Below is a small trained network, with its code and all its weights. Each question gives an input and a class and asks what happens when units are switched off, that is, made to give their printed mean instead of their output.

import numpy as np


def w(rows, s, z=0):
    codes = np.array(rows[::2]) - 128.0
    scale = np.full(codes.shape[1], s)
    scale[-1] = z or s
    return codes * scale


def norm(h):
    return h / np.sqrt((h * h).mean(-1, keepdims=True) + 1e-5)


def f(y):
    return np.maximum(y, 0)


def log_softmax(a):
    a = a - a.max(-1, keepdims=True)
    return a - np.log(np.exp(a).sum(-1, keepdims=True))


def net(x, mask):
    res = np.array(x, float).reshape(1, 4) / 4 @ E
    u = 0
    for l in range(2):
        y = f(norm(res) @ A[l][:, :-1].T + A[l][:, -1])
        res = res + np.where(mask[u : u + 7], y, B[l][:, -1]) @ B[l][:, :-1]
        u += 7
    return log_softmax(norm(res)[-1] @ U[:, :-1].T + U[:, -1])


A, B = {}, {}
E = w([
[65,88,126,203,126,41,160,188,101,110],'x0',
[92,89,254,128,124,125,131,61,91,74],'x1',
[133,137,188,97,168,137,141,207,182,155],'x2',
[121,115,110,130,153,147,119,141,127,123],'x3',
],0.012)
A[0] = w([
[191,166,32,160,113,81,150,112,102,208,107],'0.n1',
[120,161,142,25,152,180,122,62,96,165,122],'0.n2',
[82,129,194,101,104,110,153,211,175,203,178],'0.n3',
[202,157,217,66,162,194,92,160,131,198,62],'0.n4',
[109,101,209,71,149,130,156,172,150,180,15],'0.n5',
[205,180,39,41,105,204,75,52,242,182,108],'0.n6',
[137,159,93,91,116,163,142,254,193,215,3],'0.n7',
],0.0069,0.0029)
B[0] = w([
[24,93,115,65,102,195,84,189,150,187,205],'0.n1',
[174,75,55,196,150,167,95,103,169,116,200],'0.n2',
[202,140,70,178,187,158,103,138,113,124,198],'0.n3',
[48,113,165,113,94,120,198,38,199,123,204],'0.n4',
[32,199,140,146,98,164,119,192,129,51,173],'0.n5',
[144,176,184,104,178,126,217,164,15,123,254],'0.n6',
[237,157,151,60,177,11,134,76,129,138,207],'0.n7',
],0.011,0.009)
A[1] = w([
[151,131,205,101,123,110,76,222,148,143,146],'1.n1',
[135,83,114,135,131,115,118,70,82,157,198],'1.n2',
[195,123,127,103,94,250,133,59,154,90,58],'1.n3',
[122,124,89,72,110,168,145,191,66,181,43],'1.n4',
[60,75,79,101,102,99,125,133,121,105,45],'1.n5',
[115,166,36,104,115,45,101,172,186,179,159],'1.n6',
[118,131,162,70,103,146,131,130,211,163,5],'1.n7',
],0.013,0.0016)
B[1] = w([
[150,96,109,216,182,88,120,201,137,114,185],'1.n1',
[200,103,91,157,132,94,117,101,24,112,192],'1.n2',
[124,121,110,123,87,118,8,196,169,143,254],'1.n3',
[16,181,149,130,114,151,127,168,78,103,242],'1.n4',
[85,162,138,78,101,130,177,87,178,174,192],'1.n5',
[192,76,104,147,55,172,136,40,199,160,243],'1.n6',
[79,86,139,37,124,133,160,62,149,84,162],'1.n7',
],0.014,0.009)
U = w([
[80,198,109,70,122,192,133,156,29,144,140],'0',
[193,102,123,125,86,133,8,107,94,129,58],'1',
[193,199,161,31,210,120,201,138,169,167,183],'2',
[76,136,191,66,133,194,83,109,232,62,1],'3',
[61,128,84,114,35,163,168,97,189,210,86],'4',
[95,107,127,168,113,70,187,56,51,103,160],'5',
[225,100,70,182,142,126,157,130,212,163,253],'6',
[111,119,176,203,201,77,170,186,151,84,105],'7',
],0.013,0.0014)

Each question gives the input, the list of numbers given to net, and the class t.
The units are the neurons (one row each of A and B). Each row of codes is followed by its name. A weight is (code - 128) times the scale printed after its matrix; where a second scale follows, it is the last column's (A, B and U).
mask holds one flag per neuron, layer by layer. A switched-off neuron (its flag False) gives its mean, the last column of its row in B, instead of its output. The means were averaged over made-up inputs and are rounded, as every weight is.
A unit's drop is (log p(t) with every unit on - log p(t) with that unit switched off) / (log p(t) with every unit on - log p(t) with every unit switched off).
The circuit of an input: a set's keep is (log p(t) with only the set's units on - log p(t) with every unit switched off) / (log p(t) with every unit on - log p(t) with every unit switched off). Starting from the 12 units with the biggest drops (on a tie, the unit counted first), units are removed one at a time, each time the one whose removal leaves the highest keep (on an exact tie, the one counted first), for as long as the keep stays at least 0.8.
circuit, biggest first: the units of the circuit, biggest drop first
top k neurons: the k neurons with the biggest drops, biggest first
top k neurons in layer l: the k neurons of layer l with the biggest drops, biggest first
input [2,8,7,-6], class 7: circuit, biggest first => (1.n1)
input [5,-2,6,-1], class 6: top 2 neurons => (0.n6, 1.n6)
input [8,0,2,3], class 6: circuit, biggest first => (0.n6, 1.n4)
input [-8,-1,0,6], class 0: top 4 neurons => (0.n6, 1.n6, 1.n3, 0.n7)
input [0,6,0,6], class 1: top 2 neurons => (0.n6, 0.n1)
input [8,0,-3,-1], class 4: top 2 neurons => (0.n6, 1.n5)
input [-5,-1,1,-6], class 2: circuit, biggest first => (0.n6, 0.n4)
input [-8,-8,-3,0], class 0: circuit, biggest first => (0.n6, 1.n4)
input [-5,-8,2,-3], class 2: top 2 neurons in layer 0 => (0.n7, 0.n6)
input [1,-1,5,0], class 6: top 3 neurons => (0.n6, 0.n3, 1.n6)
input [6,0,8,-4], class 6: top 3 neurons in layer 0 => (0.n6, 0.n3, 0.n7)
input [-4,4,0,-4], class 1: top 3 neurons => (0.n2, 1.n3, 0.n1)
input [7,0,-2,-1], class 4: top 4 neurons in layer 0 => (0.n6, 0.n7, 0.n2, 0.n3)
input [-3,-1,5,3], class 2: circuit, biggest first => (0.n7)
input [2,-3,2,6], class 6: circuit, biggest first => (0.n7, 1.n6)
input [-7,0,3,-1], class 2: top 3 neurons => (0.n6, 0.n1, 1.n4)
input [-3,-7,5,-7], class 2: top 2 neurons => (0.n7, 0.n6)
input [-6,0,-1,-8], class 0: top 4 neurons => (0.n6, 1.n6, 0.n7, 0.n3)
input [1,5,8,0], class 7: top 2 neurons in layer 0 => (0.n3, 0.n1)
input [8,-1,-2,2], class 4: circuit, biggest first => (1.n5)
input [3,-3,6,-2], class 6: top 2 neurons => (0.n6, 1.n6)
input [3,0,3,8], class 6: top 2 neurons => (0.n6, 1.n4)
input [-5,-8,2,2], class 2: top 2 neurons => (0.n7, 0.n6)
input [-6,0,1,2], class 2: top 2 neurons in layer 0 => (0.n6, 0.n4)
input [-4,-4,-1,-1], class 0: top 2 neurons => (0.n6, 1.n4)
input [-7,0,-2,2], class 0: top 2 neurons in layer 0 => (0.n6, 0.n7)
input [-7,4,-3,-7], class 1: top neuron => (1.n3)
input [-5,6,0,-4], class 1: top 3 neurons in layer 0 => (0.n2, 0.n1, 0.n5)
